Below is a small trained network, with its code and all its weights. Each question gives an input and a target symbol and asks what happens when units are switched off, that is, made to give their printed mean instead of their output.

import numpy as np


def w(rows, s, z=0):
    codes = np.array(rows[::2]) - 128.0
    scale = np.full(codes.shape[1], s)
    scale[-1] = z or s
    return codes * scale


def f(y):
    return y / 2 * (1 + np.tanh(0.7978845608 * (y + 0.044715 * y**3)))


def softmax(a):
    e = np.exp(a - a.max(-1, keepdims=True))
    return e / e.sum(-1, keepdims=True)


def log_softmax(a):
    a = a - a.max(-1, keepdims=True)
    return a - np.log(np.exp(a).sum(-1, keepdims=True))


def net(x, mask):
    ids = ['ΓΔΦβζηλμπτ'.index(c) for c in x.split()]
    T = len(ids)
    res = E[ids] + P[:T]
    u = 0
    for l in range(3):
        r = res
        for j in range(2):
            rows = slice(3 * j, 3 * j + 3)
            q, k, v = (r @ M[l][rows].T for M in (Q, K, V))
            z = softmax(np.where(np.tri(T) > 0, q @ k.T / 3**0.5, -1e9)) @ v
            o = O[l][rows]
            res = res + np.where(mask[u + j], z, o[:, -1]) @ o[:, :-1]
        u += 2
        y = f(res @ A[l][:, :-1].T + A[l][:, -1])
        res = res + np.where(mask[u : u + 8], y, B[l][:, -1]) @ B[l][:, :-1]
        u += 8
    return log_softmax(res[-1] @ U[:, :-1].T + U[:, -1])


Q, K, V, O, A, B = {}, {}, {}, {}, {}, {}
E = w([
[135,128,185,163],'Γ',
[90,189,110,94],'Δ',
[74,130,144,179],'Φ',
[201,171,188,133],'β',
[115,176,164,108],'ζ',
[120,136,79,97],'η',
[59,162,158,138],'λ',
[104,113,66,177],'μ',
[51,108,117,162],'π',
[130,249,153,96],'τ',
],0.021)
P = w([
[172,148,46,186],'0',
[108,218,142,23],'1',
[212,202,72,183],'2',
[255,38,119,36],'3',
[104,187,179,6],'4',
[228,193,89,197],'5',
[254,24,124,35],'6',
[97,176,196,11],'7',
[240,195,98,205],'8',
[254,24,126,33],'9',
[91,169,205,16],'10',
[240,199,98,207],'11',
[249,22,122,29],'12',
],0.0071)
Q[0] = w([
[206,177,83,180],'0.h1',
[92,158,126,255],'0.h1',
[83,253,58,168],'0.h1',
[69,155,123,104],'0.h2',
[151,104,206,174],'0.h2',
[75,111,184,101],'0.h2',
],0.0078)
K[0] = w([
[220,123,210,232],'0.h1',
[225,149,250,97],'0.h1',
[147,117,223,61],'0.h1',
[23,114,164,132],'0.h2',
[200,74,1,202],'0.h2',
[50,57,55,96],'0.h2',
],0.0056)
V[0] = w([
[229,10,255,178],'0.h1',
[63,41,191,47],'0.h1',
[152,136,226,123],'0.h1',
[184,115,189,86],'0.h2',
[107,182,164,197],'0.h2',
[219,89,176,142],'0.h2',
],0.0043)
O[0] = w([
[125,227,77,246,4],'0.h1',
[131,137,104,3,66],'0.h1',
[9,120,76,210,145],'0.h1',
[109,173,39,144,99],'0.h2',
[185,81,137,131,188],'0.h2',
[140,156,104,1,59],'0.h2',
],0.0041,0.0034)
A[0] = w([
[145,22,82,195,2],'0.n1',
[84,186,215,69,11],'0.n2',
[186,141,124,159,56],'0.n3',
[232,126,109,163,176],'0.n4',
[96,147,79,95,242],'0.n5',
[82,185,85,160,129],'0.n6',
[152,223,144,109,91],'0.n7',
[45,162,251,163,144],'0.n8',
],0.012,0.0061)
B[0] = w([
[178,57,147,117,144],'0.n1',
[150,178,121,251,193],'0.n2',
[92,99,114,166,131],'0.n3',
[64,167,144,162,182],'0.n4',
[109,79,188,176,201],'0.n5',
[150,158,140,187,173],'0.n6',
[166,156,158,158,192],'0.n7',
[189,107,18,81,255],'0.n8',
],0.011,0.0083)
Q[1] = w([
[227,55,159,139],'1.h1',
[181,127,167,80],'1.h1',
[70,144,110,86],'1.h1',
[174,128,141,10],'1.h2',
[94,123,113,100],'1.h2',
[210,100,164,119],'1.h2',
],0.012)
K[1] = w([
[210,49,94,203],'1.h1',
[75,183,47,137],'1.h1',
[146,174,115,162],'1.h1',
[119,145,133,189],'1.h2',
[73,101,119,133],'1.h2',
[254,64,209,217],'1.h2',
],0.0099)
V[1] = w([
[67,111,123,120],'1.h1',
[187,88,77,123],'1.h1',
[32,90,132,200],'1.h1',
[200,154,222,128],'1.h2',
[153,124,26,120],'1.h2',
[151,119,124,254],'1.h2',
],0.0042)
O[1] = w([
[102,185,129,122,105],'1.h1',
[192,210,56,179,171],'1.h1',
[49,57,172,149,144],'1.h1',
[116,253,134,138,172],'1.h2',
[133,158,117,134,163],'1.h2',
[254,80,148,114,254],'1.h2',
],0.0046,0.0049)
A[1] = w([
[197,54,93,70,187],'1.n1',
[252,95,101,185,202],'1.n2',
[120,85,132,155,251],'1.n3',
[189,157,164,58,186],'1.n4',
[58,79,39,65,128],'1.n5',
[160,145,246,146,46],'1.n6',
[51,109,41,170,141],'1.n7',
[25,120,175,204,254],'1.n8',
],0.011,0.0073)
B[1] = w([
[40,93,139,158,172],'1.n1',
[66,174,78,113,254],'1.n2',
[147,124,172,101,168],'1.n3',
[27,60,202,198,159],'1.n4',
[127,204,243,84,139],'1.n5',
[60,76,86,90,157],'1.n6',
[62,174,161,107,156],'1.n7',
[190,97,54,95,168],'1.n8',
],0.011,0.02)
Q[2] = w([
[159,117,158,92],'2.h1',
[31,162,110,56],'2.h1',
[157,199,134,5],'2.h1',
[120,160,144,125],'2.h2',
[82,109,154,152],'2.h2',
[176,149,172,118],'2.h2',
],0.013)
K[2] = w([
[94,131,49,109],'2.h1',
[180,254,86,229],'2.h1',
[95,197,98,69],'2.h1',
[138,173,94,149],'2.h2',
[93,126,167,111],'2.h2',
[191,160,137,143],'2.h2',
],0.014)
V[2] = w([
[159,139,105,137],'2.h1',
[71,5,93,98],'2.h1',
[73,142,103,100],'2.h1',
[233,119,141,208],'2.h2',
[75,176,130,32],'2.h2',
[121,175,104,254],'2.h2',
],0.0048)
O[2] = w([
[226,143,96,121,135],'2.h1',
[52,101,115,51,77],'2.h1',
[149,83,60,134,202],'2.h1',
[59,208,2,166,4],'2.h2',
[50,105,122,77,192],'2.h2',
[131,179,99,107,168],'2.h2',
],0.0048,0.012)
A[2] = w([
[117,125,157,120,241],'2.n1',
[146,33,145,90,231],'2.n2',
[143,172,76,82,4],'2.n3',
[105,151,209,161,51],'2.n4',
[99,171,165,169,3],'2.n5',
[99,138,81,127,2],'2.n6',
[96,189,12,101,91],'2.n7',
[173,44,107,184,102],'2.n8',
],0.011,0.0081)
B[2] = w([
[174,139,189,121,177],'2.n1',
[109,169,82,67,197],'2.n2',
[126,89,110,4,148],'2.n3',
[169,170,27,153,149],'2.n4',
[76,104,64,6,138],'2.n5',
[161,83,68,65,147],'2.n6',
[164,76,179,172,249],'2.n7',
[49,186,76,199,138],'2.n8',
],0.011,0.018)
U = w([
[73,25,189,200,33],'Γ',
[219,158,176,180,222],'Δ',
[93,113,254,177,154],'Φ',
[44,201,71,213,103],'β',
[153,220,131,236,255],'ζ',
[97,67,129,64,61],'η',
[168,29,118,112,107],'λ',
[164,223,3,109,96],'μ',
[169,219,147,120,176],'π',
[68,97,37,130,63],'τ',
],0.0095,0.0094)

Each question gives the input, a string of symbols that net reads in full, and the target symbol t.
The units are the heads (3 rows each of Q, K, V and O) and the neurons (one row each of A and B). Each row of codes is followed by its name. A weight is (code - 128) times the scale printed after its matrix; where a second scale follows, it is the last column's (O, A, B and U).
mask holds one flag per unit, layer by layer, with each layer's heads first. A switched-off unit (its flag False) gives its mean, the last column of its rows in O or B, instead of its output. The means were averaged over made-up inputs and are rounded, as every weight is.
A unit's drop is (log p(t) with every unit on - log p(t) with that unit switched off) / (log p(t) with every unit on - log p(t) with every unit switched off).
The circuit of an input: a set's keep is (log p(t) with only the set's units on - log p(t) with every unit switched off) / (log p(t) with every unit on - log p(t) with every unit switched off). Starting from the 12 units with the biggest drops (on a tie, the unit counted first), units are removed one at a time, each time the one whose removal leaves the highest keep (on an exact tie, the one counted first), for as long as the keep stays at least 0.8.
circuit, biggest first: the units of the circuit, biggest drop first
unit that matters most: the unit with the biggest drop
k most important neurons: the k neurons with the biggest drops, biggest first
top k neurons in layer l: the k neurons of layer l with the biggest drops, biggest first
which heads matter: for each layer, one digit per head in row order, 1 if its drop is at least 0.15 and else 0, layers parted by /
input λ β η β ζ, target ζ: circuit, biggest first	0.n2
input Δ π μ μ Φ Δ ζ Φ η η Γ, target Γ: which heads matter	00 / 00 / 00
input π λ Φ, target Φ: 3 most important neurons	1.n8; 0.n7; 0.n8
input β π π, target λ: 4 most important neurons	1.n8; 0.n6; 1.n4; 1.n2
input π λ Δ β π λ Γ, target η: 2 most important neurons	0.n8; 2.n2
input Γ β Γ π Γ λ λ λ π, target Δ: circuit, biggest first	1.n1; 2.n2; 1.n6
input π Γ λ Δ λ Γ μ λ Γ π, target η: circuit, biggest first	2.n2; 0.n2; 1.n5
input Φ Γ τ λ, target β: top 3 neurons in layer 1	1.n4; 1.n1; 1.n7
input ζ π Φ μ, target η: top 3 neurons in layer 0	0.n2; 0.n7; 0.n6
input β λ λ λ Φ τ μ, target β: circuit, biggest first	0.n1; 2.n8
input τ τ τ, target β: 4 most important neurons	1.n4; 0.n7; 1.n8; 2.n5
input τ Φ τ μ μ Φ Γ μ λ ζ Γ, target Γ: top 3 neurons in layer 1	1.n2; 1.n4; 1.n1
input λ η β τ, target β: 3 most important neurons	1.n4; 0.n7; 1.n6
input τ Φ λ Γ Δ Γ λ η λ λ λ λ, target Δ: which heads matter	10 / 00 / 00
input β π Φ π Δ Γ μ Δ λ λ Φ Γ π, target η: top 3 neurons in layer 0	0.n2; 0.n7; 0.n8
input Φ λ Δ λ τ, target τ: unit that matters most	1.n2
input η ζ π ζ λ, target λ: circuit, biggest first	2.n7; 0.n8
input β η Φ Δ Δ λ π β π, target λ: which heads matter	10 / 00 / 00
input π π λ Γ, target η: 2 most important neurons	2.n2; 0.n8
input β τ π λ Γ μ λ π π β, target η: circuit, biggest first	1.n6; 0.n8
input Δ π Γ π η π Φ, target η: top 2 neurons in layer 0	0.n7; 0.n2
input Φ π Δ Φ τ Φ β τ μ, target λ: top 3 neurons in layer 2	2.n7; 2.n3; 2.n6
input η Φ τ λ Φ Δ μ Γ λ λ π, target π: top 2 neurons in layer 2	2.n4; 2.n7
